Below are the code and all the weights of a small trained network. Each question names an input and a class and asks about switching units off, where a switched-off unit gives its printed mean instead of its output.

import numpy as np


def w(rows, s, z=0):
    codes = np.array(rows[::2]) - 128.0
    scale = np.full(codes.shape[1], s)
    scale[-1] = z or s
    return codes * scale


def norm(h):
    return h / np.sqrt((h * h).mean(-1, keepdims=True) + 1e-5)


def f(y):
    return np.maximum(y, 0)


def log_softmax(a):
    a = a - a.max(-1, keepdims=True)
    return a - np.log(np.exp(a).sum(-1, keepdims=True))


def net(x, mask):
    res = np.array(x, float).reshape(1, 7) / 4 @ E
    u = 0
    for l in range(4):
        y = f(norm(res) @ A[l][:, :-1].T + A[l][:, -1])
        res = res + np.where(mask[u : u + 8], y, B[l][:, -1]) @ B[l][:, :-1]
        u += 8
    return log_softmax(norm(res)[-1] @ U[:, :-1].T + U[:, -1])


A, B = {}, {}
E = w([
[219,211,162,139,122,124,86,119,104,192,72],'x0',
[27,84,99,229,163,117,120,179,147,159,150],'x1',
[118,152,162,58,135,224,109,123,68,146,104],'x2',
[141,65,171,163,153,144,47,75,128,140,48],'x3',
[176,156,110,138,218,99,134,161,89,144,97],'x4',
[126,95,65,118,128,165,129,80,175,253,92],'x5',
[146,178,87,103,109,154,145,71,167,179,179],'x6',
],0.0037)
A[0] = w([
[166,92,22,115,102,111,144,139,136,139,151,66],'L0N1',
[134,137,133,3,113,224,189,94,113,226,154,136],'L0N2',
[90,131,119,171,176,175,99,86,98,57,194,87],'L0N3',
[89,45,135,187,106,177,98,51,182,138,119,3],'L0N4',
[157,202,164,139,36,95,180,113,190,127,198,89],'L0N5',
[160,57,155,146,85,124,92,129,138,109,176,75],'L0N6',
[122,153,110,55,95,150,144,82,130,97,120,86],'L0N7',
[103,113,122,239,209,105,117,169,119,180,136,102],'L0N8',
],0.0041,0.002)
B[0] = w([
[124,164,194,87,132,107,97,149,126,101,42,169],'L0N1',
[139,115,67,106,155,139,138,104,127,240,128,253],'L0N2',
[178,138,101,117,92,119,86,175,85,71,146,171],'L0N3',
[157,125,140,89,53,2,128,109,89,98,96,201],'L0N4',
[165,185,84,211,221,207,174,124,139,88,197,213],'L0N5',
[88,187,48,85,106,102,91,160,102,154,76,160],'L0N6',
[120,203,27,142,113,160,47,112,56,138,79,183],'L0N7',
[78,187,76,45,121,203,170,62,99,200,134,214],'L0N8',
],0.0047,0.0037)
A[1] = w([
[156,156,166,161,140,190,123,68,196,148,73,71],'L1N1',
[79,51,192,112,85,84,95,77,152,169,118,43],'L1N2',
[114,114,216,91,129,129,91,172,94,64,135,58],'L1N3',
[107,146,254,164,121,183,57,142,34,91,135,150],'L1N4',
[114,129,79,144,153,43,68,153,124,155,112,118],'L1N5',
[96,24,141,127,93,119,106,71,177,140,91,4],'L1N6',
[71,106,58,92,135,140,109,185,92,88,161,126],'L1N7',
[75,128,115,216,208,116,136,178,129,175,100,100],'L1N8',
],0.0045,0.0026)
B[1] = w([
[149,170,162,135,254,141,99,119,102,50,173,186],'L1N1',
[117,89,164,169,45,77,141,57,79,173,108,195],'L1N2',
[140,171,224,115,191,109,94,167,233,122,119,196],'L1N3',
[130,190,181,78,121,72,56,162,241,198,84,252],'L1N4',
[152,178,151,102,32,167,176,53,102,174,65,202],'L1N5',
[155,35,151,131,53,3,155,105,91,148,59,196],'L1N6',
[127,102,161,188,157,135,125,177,188,16,174,248],'L1N7',
[163,235,7,99,104,183,195,84,99,104,162,204],'L1N8',
],0.0042,0.0028)
A[2] = w([
[240,135,217,82,176,8,174,193,116,124,112,99],'L2N1',
[183,103,132,161,148,139,32,63,122,232,121,120],'L2N2',
[65,37,130,164,24,54,105,71,147,188,41,9],'L2N3',
[147,174,117,149,110,201,96,92,88,154,134,22],'L2N4',
[223,164,165,60,149,166,204,103,1,171,87,168],'L2N5',
[96,195,67,92,49,105,105,140,144,199,125,210],'L2N6',
[129,135,69,160,43,8,160,132,55,174,27,130],'L2N7',
[30,170,128,95,124,205,162,87,121,56,28,171],'L2N8',
],0.0033,0.0013)
B[2] = w([
[56,95,193,111,70,84,135,146,156,120,115,205],'L2N1',
[76,141,123,150,139,90,254,133,114,81,210,221],'L2N2',
[159,37,126,23,29,97,201,80,59,113,124,227],'L2N3',
[121,169,96,78,136,165,148,131,127,113,66,180],'L2N4',
[60,107,78,61,92,86,171,118,179,186,111,254],'L2N5',
[183,76,135,80,160,119,84,102,109,128,80,243],'L2N6',
[124,129,176,10,88,141,125,34,57,83,96,230],'L2N7',
[181,136,117,147,183,144,171,171,127,100,162,179],'L2N8',
],0.0044,0.0036)
A[3] = w([
[225,122,163,112,128,94,90,108,176,201,96,169],'L3N1',
[139,118,78,120,131,122,151,160,118,42,197,91],'L3N2',
[105,148,52,145,156,122,92,57,164,202,124,101],'L3N3',
[176,186,95,149,83,131,111,94,109,70,168,254],'L3N4',
[99,40,106,88,48,188,125,135,75,127,150,153],'L3N5',
[117,139,55,76,142,201,76,102,129,190,171,204],'L3N6',
[132,136,237,156,189,72,95,164,167,72,103,155],'L3N7',
[134,182,89,254,153,120,150,147,112,104,177,173],'L3N8',
],0.0049,0.0007)
B[3] = w([
[34,50,84,158,117,146,173,193,84,21,204,212],'L3N1',
[76,35,169,250,162,148,154,125,128,41,194,211],'L3N2',
[187,210,152,92,181,208,86,204,91,164,36,225],'L3N3',
[50,116,71,184,215,119,182,151,82,177,130,204],'L3N4',
[184,65,177,206,60,101,71,103,177,77,126,213],'L3N5',
[223,141,119,151,153,156,21,141,142,199,112,253],'L3N6',
[72,211,194,166,139,82,94,214,163,253,54,227],'L3N7',
[60,46,90,103,94,114,203,34,102,114,175,204],'L3N8',
],0.0041)
U = w([
[127,47,161,74,38,48,131,47,90,139,63,171],'0',
[175,191,49,88,192,188,122,99,102,220,96,202],'1',
[164,79,149,183,117,150,52,144,164,106,156,1],'2',
[81,173,254,147,159,56,73,244,184,102,85,132],'3',
[59,103,82,215,182,116,213,126,118,59,219,131],'4',
],0.0079,0.0028)

Each question gives the input, the list of numbers given to net, and the class t.
The units are the neurons (one row each of A and B). Each row of codes is followed by its name. A weight is (code - 128) times the scale printed after its matrix; where a second scale follows, it is the last column's (A, B and U).
mask holds one flag per neuron, layer by layer. A switched-off neuron (its flag False) gives its mean, the last column of its row in B, instead of its output. The means were averaged over made-up inputs and are rounded, as every weight is.
A unit's drop is (log p(t) with every unit on - log p(t) with that unit switched off) / (log p(t) with every unit on - log p(t) with every unit switched off).
The circuit of an input: a set's keep is (log p(t) with only the set's units on - log p(t) with every unit switched off) / (log p(t) with every unit on - log p(t) with every unit switched off). Starting from the 12 units with the biggest drops (on a tie, the unit counted first), units are removed one at a time, each time the one whose removal leaves the highest keep (on an exact tie, the one counted first), for as long as the keep stays at least 0.8.
units of the circuit, in order: the units of the circuit, biggest drop first
most important unit: the unit with the biggest drop
k most important neurons: the k neurons with the biggest drops, biggest first
k most important neurons of layer l: the k neurons of layer l with the biggest drops, biggest first
drop of u: that unit's drop, to one decimal
input [-4,-4,5,-2,3,-2,-3], class 3: most important neuron -> [L0N8]
input [-5,-8,1,-6,5,-4,4], class 4: units of the circuit, in order -> [L3N2; L0N5]
input [-3,8,-5,3,0,0,-7], class 0: units of the circuit, in order -> [L1N5; L2N3]
input [0,5,-5,1,-1,4,6], class 0: units of the circuit, in order -> [L0N4; L2N3]
input [4,4,-7,0,7,-5,-6], class 1: 3 most important neurons -> [L1N8; L0N8; L1N5]
input [-2,-7,-8,-7,0,3,-6], class 4: 2 most important neurons -> [L0N5; L1N4]
input [0,-8,-2,2,0,-4,2], class 1: 3 most important neurons -> [L0N7; L1N7; L2N5]
input [-8,8,3,7,-6,-4,-5], class 0: 3 most important neurons -> [L0N4; L2N3; L0N5]
input [-6,-7,4,3,-8,-5,3], class 1: 2 most important neurons -> [L0N7; L2N2]
input [2,8,-1,-1,6,-3,-4], class 1: 2 most important neurons -> [L0N8; L1N8]
input [8,-5,3,-5,2,3,-8], class 0: units of the circuit, in order -> [L2N1; L3N3]
input [8,2,-2,-4,-5,2,-5], class 1: 2 most important neurons -> [L1N7; L2N2]
input [-6,-6,5,-8,-1,-8,-6], class 3: 2 most important neurons of layer 1 -> [L1N3; L1N4]
input [3,-3,-3,2,-6,2,1], class 1: most important neuron -> [L0N5]
input [7,3,-4,4,3,-4,2], class 1: 2 most important neurons of layer 0 -> [L0N8; L0N4]
input [-4,0,4,5,-1,-6,7], class 3: 2 most important neurons of layer 1 -> [L1N4; L1N7]
input [-6,8,7,1,-1,-5,-6], class 3: 2 most important neurons of layer 1 -> [L1N4; L1N3]
input [6,7,5,7,-8,4,8], class 0: drop of L0N4 -> 0.3
input [-5,2,4,-5,-5,-8,-3], class 3: drop of L1N3 -> 0.3
input [7,-2,-6,7,3,-6,5], class 3: most important unit -> L3N7
input [1,-8,1,-6,-1,1,-6], class 1: drop of L0N7 -> 0.2
